Below are the code and all the weights of a small trained network. Each question names an input and a class and asks about switching units off, where a switched-off unit gives its printed mean instead of its output.

import numpy as np


def w(rows, s, z=0):
    codes = np.array(rows[::2]) - 128.0
    scale = np.full(codes.shape[1], s)
    scale[-1] = z or s
    return codes * scale


def norm(h):
    return h / np.sqrt((h * h).mean(-1, keepdims=True) + 1e-5)


def f(y):
    return np.maximum(y, 0)


def log_softmax(a):
    a = a - a.max(-1, keepdims=True)
    return a - np.log(np.exp(a).sum(-1, keepdims=True))


def net(x, mask):
    res = np.array(x, float).reshape(1, 7) / 4 @ E
    u = 0
    for l in range(3):
        y = f(norm(res) @ A[l][:, :-1].T + A[l][:, -1])
        res = res + np.where(mask[u : u + 6], y, B[l][:, -1]) @ B[l][:, :-1]
        u += 6
    return log_softmax(norm(res)[-1] @ U[:, :-1].T + U[:, -1])


A, B = {}, {}
E = w([
[131,128,130,130,127],'x0',
[90,183,118,149,252],'x1',
[132,132,125,125,128],'x2',
[172,24,38,80,180],'x3',
[128,128,128,128,131],'x4',
[70,87,62,248,94],'x5',
[231,152,131,177,141],'x6',
],0.0024)
A[0] = w([
[94,103,145,117,135,56],'L0N0',
[132,126,146,129,142,26],'L0N1',
[83,188,76,130,214,47],'L0N2',
[2,97,141,59,116,31],'L0N3',
[120,94,98,103,146,60],'L0N4',
[124,92,114,89,20,2],'L0N5',
],0.0063,0.0026)
B[0] = w([
[148,149,111,144,108,140],'L0N0',
[129,141,134,114,125,128],'L0N1',
[164,62,222,145,140,253],'L0N2',
[255,187,106,176,150,250],'L0N3',
[179,115,113,108,136,173],'L0N4',
[135,90,197,149,167,216],'L0N5',
],0.0069,0.0021)
A[1] = w([
[188,185,173,18,183,7],'L1N0',
[150,84,83,254,117,254],'L1N1',
[126,131,122,117,124,19],'L1N2',
[10,224,207,92,73,11],'L1N3',
[179,92,106,115,137,213],'L1N4',
[34,84,59,255,178,81],'L1N5',
],0.0049,0.00082)
B[1] = w([
[3,157,132,70,46,233],'L1N0',
[99,187,147,21,112,254],'L1N1',
[131,108,119,111,97,128],'L1N2',
[106,176,112,253,111,171],'L1N3',
[98,183,103,209,136,199],'L1N4',
[103,167,191,4,96,214],'L1N5',
],0.0046,0.004)
A[2] = w([
[184,200,160,80,92,211],'L2N0',
[140,23,51,61,180,96],'L2N1',
[111,56,136,125,20,104],'L2N2',
[158,254,143,136,121,249],'L2N3',
[102,71,81,14,135,154],'L2N4',
[190,69,195,157,62,109],'L2N5',
],0.0047,0.0015)
B[2] = w([
[117,71,52,115,145,244],'L2N0',
[125,159,149,207,69,166],'L2N1',
[112,140,172,66,218,159],'L2N2',
[183,51,58,133,129,253],'L2N3',
[113,183,154,196,69,192],'L2N4',
[100,135,172,149,253,162],'L2N5',
],0.0055,0.0052)
U = w([
[127,87,254,121,212,179],'0',
[65,147,113,19,69,90],'1',
[182,95,53,135,142,223],'2',
[127,170,134,254,74,7],'3',
],0.0093,0.0015)

Each question gives the input, the list of numbers given to net, and the class t.
The units are the neurons (one row each of A and B). Each row of codes is followed by its name. A weight is (code - 128) times the scale printed after its matrix; where a second scale follows, it is the last column's (A, B and U).
mask holds one flag per neuron, layer by layer. A switched-off neuron (its flag False) gives its mean, the last column of its row in B, instead of its output. The means were averaged over made-up inputs and are rounded, as every weight is.
A unit's drop is (log p(t) with every unit on - log p(t) with that unit switched off) / (log p(t) with every unit on - log p(t) with every unit switched off).
The circuit of an input: a set's keep is (log p(t) with only the set's units on - log p(t) with every unit switched off) / (log p(t) with every unit on - log p(t) with every unit switched off). Starting from the 12 units with the biggest drops (on a tie, the unit counted first), units are removed one at a time, each time the one whose removal leaves the highest keep (on an exact tie, the one counted first), for as long as the keep stays at least 0.8.
circuit, biggest first: the units of the circuit, biggest drop first
top k neurons: the k neurons with the biggest drops, biggest first
k most important neurons of layer l: the k neurons of layer l with the biggest drops, biggest first
input [-5,-3,3,3,-3,-7,4], class 1: top 2 neurons : (L1N0; L0N3)
input [-7,-4,-4,-6,3,-6,8], class 2: 2 most important neurons of layer 2 : (L2N3; L2N0)
input [-1,5,-5,5,-4,2,4], class 0: circuit, biggest first : (L0N2; L2N3)
input [-1,2,-2,3,-6,0,-6], class 2: circuit, biggest first : (L0N3)
input [-1,-8,-1,-6,6,-7,-4], class 0: top 2 neurons : (L0N5; L1N1)
input [3,-5,-6,5,-8,6,6], class 1: circuit, biggest first : (L1N1; L0N3; L2N3)
input [7,-4,-5,-2,2,8,0], class 1: top 3 neurons : (L1N1; L0N2; L1N5)
input [-3,-5,8,-1,4,8,1], class 1: top 3 neurons : (L1N1; L0N2; L1N5)
input [-7,2,-5,6,8,-4,-5], class 3: 4 most important neurons of layer 1 : (L1N1; L1N0; L1N5; L1N3)
input [8,3,7,5,-1,-1,4], class 3: 2 most important neurons of layer 1 : (L1N3; L1N5)
input [-2,2,3,-4,-4,5,5], class 1: circuit, biggest first : (L0N3; L1N5; L1N1)
input [0,-7,-4,8,-5,0,2], class 3: circuit, biggest first : (L2N1; L2N4)
input [-7,8,-7,4,-2,5,7], class 0: top 2 neurons : (L0N2; L0N3)
input [5,8,5,4,-6,7,1], class 0: top 2 neurons : (L0N2; L1N0)
input [1,6,3,0,5,4,1], class 0: circuit, biggest first : (L0N2)
input [1,-8,6,2,5,-5,-2], class 0: circuit, biggest first : (L0N5; L2N5)
input [3,-3,2,7,5,-6,-4], class 3: top 4 neurons : (L2N4; L2N1; L1N1; L1N5)
input [7,7,-2,8,-8,0,-7], class 3: circuit, biggest first : (L2N1; L2N0; L2N4)
input [-6,-6,-5,-5,-2,-2,5], class 0: 2 most important neurons of layer 0 : (L0N3; L0N5)
input [3,-3,8,-1,3,4,2], class 1: circuit, biggest first : (L1N1)
input [0,-7,6,8,5,4,7], class 3: top 4 neurons : (L2N1; L0N2; L0N3; L2N3)
input [1,-7,-1,-6,6,2,-3], class 0: top 2 neurons : (L0N5; L2N5)
input [-6,-2,4,-8,-2,-5,0], class 3: top 2 neurons : (L1N3; L1N1)
input [3,-6,0,1,7,-6,-5], class 0: top 4 neurons : (L0N5; L1N1; L2N5; L1N5)
input [7,7,-8,-1,-1,6,7], class 0: top 3 neurons : (L0N2; L0N3; L1N0)
input [1,-3,6,-6,-8,1,-7], class 2: circuit, biggest first : (L0N3; L2N3; L2N4)
input [-4,-1,-5,2,7,8,-3], class 1: top neuron : (L1N5)
input [2,-6,-2,-4,-5,-4,-5], class 0: top 3 neurons : (L0N5; L2N5; L1N1)
input [-2,-4,-1,-5,1,5,-3], class 1: 3 most important neurons of layer 1 : (L1N1; L1N4; L1N5)
